suta: [ -2.3 -25.2  44.8  23.0 -40.8  -6.2  15.0  13.9  24.5 -34.9  41.6 -30.0
 -19.6  40.5  20.4 -12.7  -9.4  -6.8  34.6  -6.2 -16.1 -39.7  62.3  -8.4
   7.0 -26.9  -8.2  -7.9  28.8 -26.7 -39.7  16.7  28.2 -23.1 -22.6  32.9
 -21.5  -5.1  21.9  46.3 -11.6  -8.8  21.0   1.2 -34.3 -18.9  33.1  -5.8
 -41.8  52.2]
ledi: [-35.8 -24.2  14.9  22.2  10.9   5.9  27.4  31.7  -1.4  14.2  27.7 -31.8
  32.5  31.9   6.1  31.5  18.7  34.7  28.7   5.9 -33.8   6.7  24.7  14.4
  32.7   8.9 -39.1  39.0  25.4 -44.6   6.7  -5.7  54.3 -32.8  -8.2  61.8
 -12.4   1.6  26.4  35.2  27.2 -10.2 -22.8  29.5 -14.7   3.6   8.4  30.5
  15.2  38.5]
Gida: [ 50.9  68.2 -22.6  24.4  66.2  33.7   1.2   0.2  15.2  58.6 -25.8  76.9
  33.8 -26.9   6.6  27.3  30.5  19.7 -19.3  33.7  63.9  67.3 -45.3  31.5
   6.7  53.2  58.4  18.6 -11.8  80.1  67.3  16.3 -25.7  70.4  57.5 -34.4
  58.5  34.7  -5.3 -34.5  28.3  44.5  20.6  14.3  72.6 -26.6  -7.5  20.8
  65.1 -42.0]
fakoz: [-36.1 -31.9  20.4  21.2  -5.1  -0.6  23.7  27.2  -1.4  -0.8  30.8 -39.7
  19.2  34.2   6.4  20.1   9.8  24.5  29.9  -0.6 -37.9  -8.6  33.5   6.3
  26.3  -3.3 -40.4  27.9   8.9 -50.1  -8.6  -4.8  50.6 -38.8 -17.1  58.4
 -20.6  -4.1  24.6  38.6  16.7 -15.3 -18.7  21.9 -25.9  -5.9  11.7  21.0
  -1.7  43.0]
loc: [-26.7] -> suta, 29
step -1: [14.2 27.7] -> [14.1 27.6]
diff Gida: [ 50.9  68.2 -22.6  24.4  66.2  33.7   1.2   0.2  15.2  58.6 -25.8  76.9
  33.8 -26.9   6.6  27.3  30.5  19.7 -19.3  33.7  63.9  67.3 -45.3  31.5
   6.7  53.2  58.4  18.6 -11.8  80.1  67.3  16.3 -25.7  70.4  57.5 -34.4
  58.5  34.7  -5.3 -34.5  28.3  44.5  20.6  14.3  72.6 -26.6  -7.4  20.8
  65.1 -42.0] -> 46, [-7.5]
diff Gida: [ 50.9  68.2 -22.6  24.4  66.2  33.7   1.2   0.2  15.2  58.6 -25.8  76.9
  33.8 -26.9   6.6  27.3  30.5  19.7 -19.3  33.7  63.9  67.3 -45.3  31.5
   6.7  53.2  58.4  18.6 -11.8  80.1  67.3  16.3 -25.7  70.4  57.5 -34.4
  58.5  34.7  -5.3 -34.5  28.3  44.4  20.6  14.3  72.6 -26.6  -7.5  20.8
  65.1 -42.0] -> 41, [44.5]
q: [-35.8 -24.2  14.9  22.2  10.9   5.9  27.4  31.7  -1.4  14.2  27.7 -31.8
  32.5  31.9   6.1  31.5  18.7  34.7  28.7   5.9 -33.8   6.7  24.7  14.4
  32.7   8.9 -39.1  39.0  25.4 -44.6   6.7  -5.7  54.3 -32.8  -8.2  61.8
 -12.4   1.6  26.4  35.2  27.2 -10.2 -22.8  29.5 -14.7   3.6   8.4  30.5
  15.2  38.5] -> ledi
common suta ledi:  -> [-8.2]

Zili: [ 4.1  3.4 -1.8 -8.9]
sofe: [-21.8  -5.2  77.4  18.4]
Par: [4.2 4.4 3.3 1.4]
mukev: [-33.8  -1.8   4.2   1.8]
fosod: [-11.8   3.7  -1.7 -10.6]
common mukev Zili:  -> [-1.8]
diff sofe: [-21.8  -5.1  77.4  18.4] -> 1, [-5.2]
q: [4.2 4.4 3.3 1.4] -> Par
step +1: [4.2 4.4 3.3] -> [4.3 4.5 3.4]
loc: [4.1] -> Zili, 0
loc: [3.3] -> Par, 2

ret: [ 22.0  21.7   8.1   6.8   9.5  -6.7   9.1  13.1  18.1  -2.5 -34.6  -9.0
  12.8  19.3  21.7   8.2   7.2   0.9  -0.8 -15.6  15.3  -3.3 -29.3   0.6
 -27.5  15.4 -10.3  -6.3  30.4  31.5  13.2  -7.6  14.5  20.4   3.9 -20.3
 -44.8  46.3  15.5   7.2  12.2 -16.6  10.5  11.2 -32.4 -34.6   0.7  -3.1
  -2.0   4.0  46.4  -9.7 -53.6  25.0  -7.1  14.7  20.8]
lero: [  1.1   2.4   7.4   4.5   0.9   9.7 -19.1   2.9  10.9  33.7 -26.8  17.8
  -0.4 -61.2   6.4 -25.5 -17.8   9.5 -10.9 -26.9   7.3  27.7 -38.6  15.6
   3.8  -8.5 -38.8 -17.0  -6.7  -6.1  -3.4   5.9  21.6 -30.8   9.9 -19.1
   7.3  17.8 -25.4  12.0   0.6 -33.9   0.5   9.8  28.3  33.7  21.7  33.0
 -18.4 -44.2  -1.6  -0.9  -7.6  10.1 -11.6  -7.1 -18.1]
vib: [ 15.7 -27.2 -11.0  -4.3 -16.2  23.1  -4.9 -21.1 -10.8 -35.6  38.7 -18.7
  -9.9 -16.0  -7.7   6.4 -13.5  36.1  13.9  29.3   2.7  -4.2  18.5  -2.6
  -5.4  11.5  -0.5   9.9  14.8  22.2 -34.3   4.4 -29.1   8.1  12.8  25.2
 -20.7  -0.5 -17.1   4.4  -7.7   2.2  40.8 -13.8  -2.4  27.1  19.8  -0.9
 -20.8  30.7 -21.7   3.3  21.0  -6.5 -13.5   3.6  39.8]
viga: [ 12.7 -43.8  34.9  11.9 -19.0  11.1 -30.5   0.2  -6.2  -5.2   6.5   6.5
 -13.1   8.2   9.0 -40.1  27.1  -3.0  -0.4 -21.8  16.3  15.7  27.6  16.8
 -14.2  14.0  23.0  10.4 -29.9  11.4  17.6  37.3 -14.6 -26.6  29.2  32.8
  18.0 -20.7  11.0   4.1   8.9 -11.2 -15.7 -19.2  49.9  35.4 -17.0  23.0
  -4.8  15.2  20.8   0.9   6.0 -27.4  -9.2  10.5 -19.3]
q: [ 22.0  21.7   8.1   6.8   9.5  -6.7   9.1  13.1  18.1  -2.5 -34.6  -9.0
  12.8  19.3  21.7   8.2   7.2   0.9  -0.8 -15.6  15.3  -3.3 -29.3   0.6
 -27.5  15.4 -10.3  -6.3  30.4  31.5  13.2  -7.6  14.5  20.4   3.9 -20.3
 -44.8  46.3  15.5   7.2  12.2 -16.6  10.5  11.2 -32.4 -34.6   0.7  -3.1
  -2.0   4.0  46.4  -9.7 -53.6  25.0  -7.1  14.7  20.8] -> ret
q: [  1.1   2.4   7.4   4.5   0.9   9.7 -19.1   2.9  10.9  33.7 -26.8  17.8
  -0.4 -61.2   6.4 -25.5 -17.8   9.5 -10.9 -26.9   7.3  27.7 -38.6  15.6
   3.8  -8.5 -38.8 -17.0  -6.7  -6.1  -3.4   5.9  21.6 -30.8   9.9 -19.1
   7.3  17.8 -25.4  12.0   0.6 -33.9   0.5   9.8  28.3  33.7  21.7  33.0
 -18.4 -44.2  -1.6  -0.9  -7.6  10.1 -11.6  -7.1 -18.1] -> lero
step +1: [40.8] -> [40.9]
q: [ 12.7 -43.8  34.9  11.9 -19.0  11.1 -30.5   0.2  -6.2  -5.2   6.5   6.5
 -13.1   8.2   9.0 -40.1  27.1  -3.0  -0.4 -21.8  16.3  15.7  27.6  16.8
 -14.2  14.0  23.0  10.4 -29.9  11.4  17.6  37.3 -14.6 -26.6  29.2  32.8
  18.0 -20.7  11.0   4.1   8.9 -11.2 -15.7 -19.2  49.9  35.4 -17.0  23.0
  -4.8  15.2  20.8   0.9   6.0 -27.4  -9.2  10.5 -19.3] -> viga
step -1: [7.2 0.9] -> [7.1 0.8]
loc: [-43.8] -> viga, 1

